Below are the code and all the weights of a small trained network. Each question names an input and a class and asks about switching units off, where a switched-off unit gives its printed mean instead of its output.

import numpy as np


def w(rows, s, z=0):
    codes = np.array(rows[::2]) - 128.0
    scale = np.full(codes.shape[1], s)
    scale[-1] = z or s
    return codes * scale


def f(y):
    return np.maximum(y, 0)


def log_softmax(a):
    a = a - a.max(-1, keepdims=True)
    return a - np.log(np.exp(a).sum(-1, keepdims=True))


def net(x, mask):
    res = np.array(x, float).reshape(1, 4) / 4 @ E
    y = f(res @ A[0][:, :-1].T + A[0][:, -1])
    res = res + np.where(mask, y, B[0][:, -1]) @ B[0][:, :-1]
    return log_softmax(res[-1] @ U[:, :-1].T + U[:, -1])


A, B = {}, {}
E = w([
[129,213,196,167,121,106,248,106],'x0',
[187,151,105,32,156,71,137,84],'x1',
[88,113,87,93,138,132,210,242],'x2',
[107,151,179,78,58,234,95,105],'x3',
],0.013)
A[0] = w([
[61,124,117,202,69,134,108,150,123],'neuron 0',
[103,165,184,5,72,123,113,112,144],'neuron 1',
[131,137,159,139,75,141,101,91,107],'neuron 2',
[126,169,145,123,120,77,86,93,135],'neuron 3',
[134,109,84,87,106,136,50,108,107],'neuron 4',
[121,163,179,155,117,124,195,122,68],'neuron 5',
[128,92,145,234,100,147,116,156,98],'neuron 6',
[105,91,118,128,126,107,78,160,79],'neuron 7',
[124,192,124,85,77,77,179,95,90],'neuron 8',
[161,121,84,71,117,78,150,84,253],'neuron 9',
[120,45,98,101,135,91,78,160,157],'neuron 10',
[152,107,109,189,161,61,144,102,115],'neuron 11',
[137,88,157,178,123,142,107,53,82],'neuron 12',
[101,144,146,113,54,220,124,126,122],'neuron 13',
[108,178,166,169,96,111,137,155,180],'neuron 14',
[163,179,114,203,128,137,97,87,101],'neuron 15',
[122,55,109,114,92,141,104,126,65],'neuron 16',
[127,207,89,184,91,140,178,79,74],'neuron 17',
[74,144,124,121,151,185,181,199,103],'neuron 18',
[82,133,130,103,113,133,142,177,101],'neuron 19',
[133,49,134,155,166,100,139,117,50],'neuron 20',
[162,113,96,213,174,99,110,155,108],'neuron 21',
[154,141,106,199,125,126,94,49,134],'neuron 22',
[162,119,86,132,148,92,157,114,123],'neuron 23',
[117,120,87,111,92,115,175,172,88],'neuron 24',
[107,135,93,174,133,90,120,92,220],'neuron 25',
[111,152,112,210,132,178,115,169,121],'neuron 26',
[152,111,107,104,166,159,107,141,116],'neuron 27',
[87,113,138,76,59,199,107,94,71],'neuron 28',
],0.012,0.0034)
B[0] = w([
[184,117,62,78,117,158,177,94,214],'neuron 0',
[145,48,171,152,172,195,176,102,231],'neuron 1',
[89,127,163,69,163,166,107,121,193],'neuron 2',
[128,103,101,94,39,106,123,165,193],'neuron 3',
[118,196,74,110,155,125,123,90,230],'neuron 4',
[93,142,75,168,157,69,79,93,224],'neuron 5',
[254,124,64,78,75,182,223,84,213],'neuron 6',
[79,170,154,115,131,94,117,80,184],'neuron 7',
[155,224,54,163,135,110,111,83,220],'neuron 8',
[193,111,120,82,121,208,211,132,247],'neuron 9',
[135,124,90,130,99,122,89,34,238],'neuron 10',
[132,46,172,142,169,114,152,103,227],'neuron 11',
[71,107,100,71,69,105,113,182,206],'neuron 12',
[98,96,131,157,220,117,164,137,246],'neuron 13',
[150,163,67,130,131,94,113,22,203],'neuron 14',
[130,163,124,86,103,94,108,193,201],'neuron 15',
[145,204,24,218,188,30,35,134,191],'neuron 16',
[83,186,109,115,156,66,103,84,209],'neuron 17',
[98,163,131,66,142,92,121,137,235],'neuron 18',
[72,135,127,95,128,122,185,180,190],'neuron 19',
[59,91,130,173,207,126,135,122,173],'neuron 20',
[72,118,165,165,176,171,147,127,207],'neuron 21',
[60,83,139,58,80,116,133,167,222],'neuron 22',
[105,120,147,119,169,196,182,104,205],'neuron 23',
[39,132,136,47,86,145,116,186,203],'neuron 24',
[126,63,201,111,144,162,125,159,190],'neuron 25',
[171,106,103,125,130,221,167,93,205],'neuron 26',
[153,147,74,160,98,98,81,107,178],'neuron 27',
[93,96,182,161,164,126,149,108,237],'neuron 28',
],0.0075,0.013)
U = w([
[128,193,67,179,140,54,101,50,95],'0',
[255,122,101,87,107,193,196,96,157],'1',
[83,69,207,175,214,155,159,111,94],'2',
[51,134,138,18,69,87,131,207,95],'3',
[175,128,135,135,123,151,159,113,254],'4',
[203,154,137,249,104,97,97,211,53],'5',
],0.0096,0.0055)

Each question gives the input, the list of numbers given to net, and the class t.
The units are the neurons (one row each of A and B). Each row of codes is followed by its name. A weight is (code - 128) times the scale printed after its matrix; where a second scale follows, it is the last column's (A, B and U).
mask holds one flag per neuron, in row order. A switched-off neuron (its flag False) gives its mean, the last column of its row in B, instead of its output. The means were averaged over made-up inputs and are rounded, as every weight is.
A unit's drop is (log p(t) with every unit on - log p(t) with that unit switched off) / (log p(t) with every unit on - log p(t) with every unit switched off).
The circuit of an input: a set's keep is (log p(t) with only the set's units on - log p(t) with every unit switched off) / (log p(t) with every unit on - log p(t) with every unit switched off). Starting from the 12 units with the biggest drops (on a tie, the unit counted first), units are removed one at a time, each time the one whose removal leaves the highest keep (on an exact tie, the one counted first), for as long as the keep stays at least 0.8.
circuit, biggest first: the units of the circuit, biggest drop first
k most important neurons: the k neurons with the biggest drops, biggest first
drop when u is switched off: that unit's drop, to one decimal
input [2,7,1,-7], class 1: circuit, biggest first	[neuron 9]
input [5,-7,3,5], class 1: 2 most important neurons	[neuron 6; neuron 0]
input [-7,2,7,5], class 0: circuit, biggest first	[neuron 16; neuron 10]
input [-5,7,4,8], class 2: 2 most important neurons	[neuron 1; neuron 28]
input [1,6,-6,0], class 1: 4 most important neurons	[neuron 9; neuron 24; neuron 1; neuron 18]
input [6,-7,0,2], class 1: 4 most important neurons	[neuron 6; neuron 26; neuron 0; neuron 16]
input [1,-6,-8,1], class 3: 2 most important neurons	[neuron 12; neuron 22]
input [-6,1,6,1], class 0: 2 most important neurons	[neuron 16; neuron 10]
input [-8,8,-3,5], class 0: 3 most important neurons	[neuron 16; neuron 4; neuron 6]
input [1,-1,7,8], class 2: 3 most important neurons	[neuron 13; neuron 1; neuron 28]
input [-4,-5,-2,2], class 1: 3 most important neurons	[neuron 6; neuron 0; neuron 5]
input [-3,-4,-3,-5], class 2: 3 most important neurons	[neuron 21; neuron 20; neuron 9]
input [4,3,-8,6], class 3: circuit, biggest first	[neuron 12; neuron 22]
input [-7,-7,-8,2], class 3: circuit, biggest first	[neuron 12]
input [1,4,-4,-4], class 1: 4 most important neurons	[neuron 9; neuron 13; neuron 28; neuron 24]
input [-7,8,-4,-6], class 1: drop when neuron 5 is switched off	0.5
input [8,3,6,-6], class 0: drop when neuron 8 is switched off	0.8
input [8,5,-6,6], class 0: drop when neuron 8 is switched off	0.7
